Below is a small trained network, with its code and all its weights. Each question gives an input and a target symbol and asks what happens when units are switched off, that is, made to give their printed mean instead of their output.

import numpy as np


def w(rows, s, z=0):
    codes = np.array(rows[::2]) - 128.0
    scale = np.full(codes.shape[1], s)
    scale[-1] = z or s
    return codes * scale


def norm(h):
    return h / np.sqrt((h * h).mean(-1, keepdims=True) + 1e-5)


def f(y):
    return y / 2 * (1 + np.tanh(0.7978845608 * (y + 0.044715 * y**3)))


def softmax(a):
    e = np.exp(a - a.max(-1, keepdims=True))
    return e / e.sum(-1, keepdims=True)


def log_softmax(a):
    a = a - a.max(-1, keepdims=True)
    return a - np.log(np.exp(a).sum(-1, keepdims=True))


def net(x, mask):
    ids = ['ΓΔΩαβεηθλξπστφ'.index(c) for c in x.split()]
    T = len(ids)
    res = E[ids] + P[:T]
    u = 0
    for l in range(2):
        r = norm(res)
        for j in range(2):
            rows = slice(3 * j, 3 * j + 3)
            q, k, v = (r @ M[l][rows].T for M in (Q, K, V))
            z = softmax(np.where(np.tri(T) > 0, q @ k.T / 3**0.5, -1e9)) @ v
            o = O[l][rows]
            res = res + np.where(mask[u + j], z, o[:, -1]) @ o[:, :-1]
        u += 2
        y = f(norm(res) @ A[l][:, :-1].T + A[l][:, -1])
        res = res + np.where(mask[u : u + 4], y, B[l][:, -1]) @ B[l][:, :-1]
        u += 4
    return log_softmax(norm(res)[-1] @ U[:, :-1].T + U[:, -1])


Q, K, V, O, A, B = {}, {}, {}, {}, {}, {}
E = w([
[109,118,149],'Γ',
[175,176,154],'Δ',
[88,116,90],'Ω',
[176,99,90],'α',
[99,104,88],'β',
[183,177,147],'ε',
[141,125,157],'η',
[92,89,105],'θ',
[159,155,160],'λ',
[146,199,164],'ξ',
[183,189,158],'π',
[92,84,116],'σ',
[105,169,86],'τ',
[95,8,193],'φ',
],0.013)
P = w([
[69,180,90],'0',
[46,140,113],'1',
[42,146,132],'2',
[64,132,126],'3',
[67,132,153],'4',
[86,132,186],'5',
[123,129,193],'6',
[137,135,213],'7',
[151,120,251],'8',
[126,111,251],'9',
],0.002)
Q[0] = w([
[91,173,138],'L0H0',
[128,146,146],'L0H0',
[169,111,133],'L0H0',
[49,6,145],'L0H1',
[112,54,175],'L0H1',
[144,98,117],'L0H1',
],0.013)
K[0] = w([
[108,113,115],'L0H0',
[141,114,133],'L0H0',
[139,181,99],'L0H0',
[161,1,99],'L0H1',
[203,41,127],'L0H1',
[117,101,133],'L0H1',
],0.012)
V[0] = w([
[99,126,143],'L0H0',
[110,160,135],'L0H0',
[94,95,198],'L0H0',
[174,97,121],'L0H1',
[167,92,133],'L0H1',
[254,145,120],'L0H1',
],0.0068)
O[0] = w([
[140,104,91,165],'L0H0',
[64,95,154,229],'L0H0',
[135,199,94,125],'L0H0',
[232,56,117,16],'L0H1',
[202,64,110,2],'L0H1',
[253,165,131,216],'L0H1',
],0.0037,0.00068)
A[0] = w([
[113,164,3,175],'L0N0',
[118,93,164,2],'L0N1',
[100,65,149,23],'L0N2',
[255,8,103,116],'L0N3',
],0.0047,0.0039)
B[0] = w([
[151,44,126,222],'L0N0',
[62,129,144,18],'L0N1',
[1,84,114,43],'L0N2',
[163,138,96,253],'L0N3',
],0.0072,0.0013)
Q[1] = w([
[117,18,162],'L1H0',
[35,159,79],'L1H0',
[90,246,96],'L1H0',
[109,191,73],'L1H1',
[112,64,154],'L1H1',
[129,142,159],'L1H1',
],0.011)
K[1] = w([
[160,6,161],'L1H0',
[76,137,150],'L1H0',
[60,220,105],'L1H0',
[124,47,163],'L1H1',
[133,150,58],'L1H1',
[161,127,130],'L1H1',
],0.015)
V[1] = w([
[95,119,210],'L1H0',
[103,201,109],'L1H0',
[139,208,2],'L1H0',
[111,155,126],'L1H1',
[144,102,152],'L1H1',
[114,54,175],'L1H1',
],0.011)
O[1] = w([
[124,191,222,82],'L1H0',
[29,162,57,202],'L1H0',
[20,127,3,253],'L1H0',
[129,78,109,156],'L1H1',
[81,202,105,110],'L1H1',
[185,239,76,47],'L1H1',
],0.0055,0.002)
A[1] = w([
[136,2,95,115],'L1N0',
[73,91,193,2],'L1N1',
[89,48,163,60],'L1N2',
[92,175,197,135],'L1N3',
],0.0096,0.0048)
B[1] = w([
[213,221,88,253],'L1N0',
[192,254,91,115],'L1N1',
[191,227,109,141],'L1N2',
[190,141,149,214],'L1N3',
],0.0085,0.0034)
U = w([
[51,216,212,118],'Γ',
[152,159,143,137],'Δ',
[26,54,88,255],'Ω',
[233,59,26,163],'α',
[128,120,84,91],'β',
[134,115,126,73],'ε',
[133,130,143,88],'η',
[142,155,93,53],'θ',
[113,207,84,103],'λ',
[128,119,120,74],'ξ',
[156,136,116,102],'π',
[153,214,105,50],'σ',
[124,112,119,75],'τ',
[125,3,211,252],'φ',
],0.011,0.0075)

Each question gives the input, a string of symbols that net reads in full, and the target symbol t.
The units are the heads (3 rows each of Q, K, V and O) and the neurons (one row each of A and B). Each row of codes is followed by its name. A weight is (code - 128) times the scale printed after its matrix; where a second scale follows, it is the last column's (O, A, B and U).
mask holds one flag per unit, layer by layer, with each layer's heads first. A switched-off unit (its flag False) gives its mean, the last column of its rows in O or B, instead of its output. The means were averaged over made-up inputs and are rounded, as every weight is.
A unit's drop is (log p(t) with every unit on - log p(t) with that unit switched off) / (log p(t) with every unit on - log p(t) with every unit switched off).
The circuit of an input: a set's keep is (log p(t) with only the set's units on - log p(t) with every unit switched off) / (log p(t) with every unit on - log p(t) with every unit switched off). Starting from all 12 units, units are removed one at a time, each time the one whose removal leaves the highest keep (on an exact tie, the one counted first), for as long as the keep stays at least 0.8.
circuit, biggest first: the units of the circuit, biggest drop first
most important unit: the unit with the biggest drop
top k neurons: the k neurons with the biggest drops, biggest first
k most important neurons of layer l: the k neurons of layer l with the biggest drops, biggest first
which heads matter: for each layer, one digit per head in row order, 1 if its drop is at least 0.15 and else 0, layers parted by /
input β α Ω, target α: circuit, biggest first -> L0N0, L0H1
input λ ξ Γ, target Γ: top 3 neurons -> L1N0, L1N1, L0N0
input ξ τ Γ, target Γ: circuit, biggest first -> L0H1, L1H0
input α λ τ π, target Ω: which heads matter -> 00 / 10
input Γ ξ Ω ξ ξ π ξ α Γ, target α: which heads matter -> 01 / 00
input η ξ α Γ ξ ξ α θ τ η, target α: most important unit -> L0H1
input τ θ θ τ φ τ ξ Δ, target Ω: which heads matter -> 00 / 10
input Γ ε ξ φ η, target φ: which heads matter -> 01 / 10
input Δ ξ ε ξ α τ Γ ξ λ, target Γ: which heads matter -> 11 / 10
input α Δ λ, target φ: circuit, biggest first -> L1N0, L1H1
input ξ Δ ξ ε, target Γ: top 3 neurons -> L1N0, L0N0, L1N2
input ξ σ ε λ, target Γ: circuit, biggest first -> L1H0, L1N0
input τ ξ α τ ξ ξ ε, target Γ: top 3 neurons -> L0N0, L0N3, L1N0
input τ π τ Γ α ε τ ξ, target Ω: circuit, biggest first -> L1H0
input λ α τ ε Γ, target α: which heads matter -> 01 / 10
input λ ξ α β φ τ Γ σ, target φ: which heads matter -> 00 / 10
input ξ λ ξ ε Δ, target Γ: top 2 neurons -> L1N0, L0N0
input Δ π τ α θ, target α: top 2 neurons -> L1N0, L0N3
input α ξ τ β θ ξ ξ β Δ, target Γ: which heads matter -> 01 / 10
input Δ ξ τ φ Δ ξ τ π, target Ω: which heads matter -> 01 / 10
input ξ η Ω Γ π φ τ τ φ Ω, target φ: circuit, biggest first -> L1H0
input α α λ, target φ: 3 most important neurons of layer 1 -> L1N0, L1N2, L1N1
input ξ ξ ε ξ ξ, target Γ: which heads matter -> 00 / 10
input λ τ σ ξ, target Ω: which heads matter -> 01 / 10
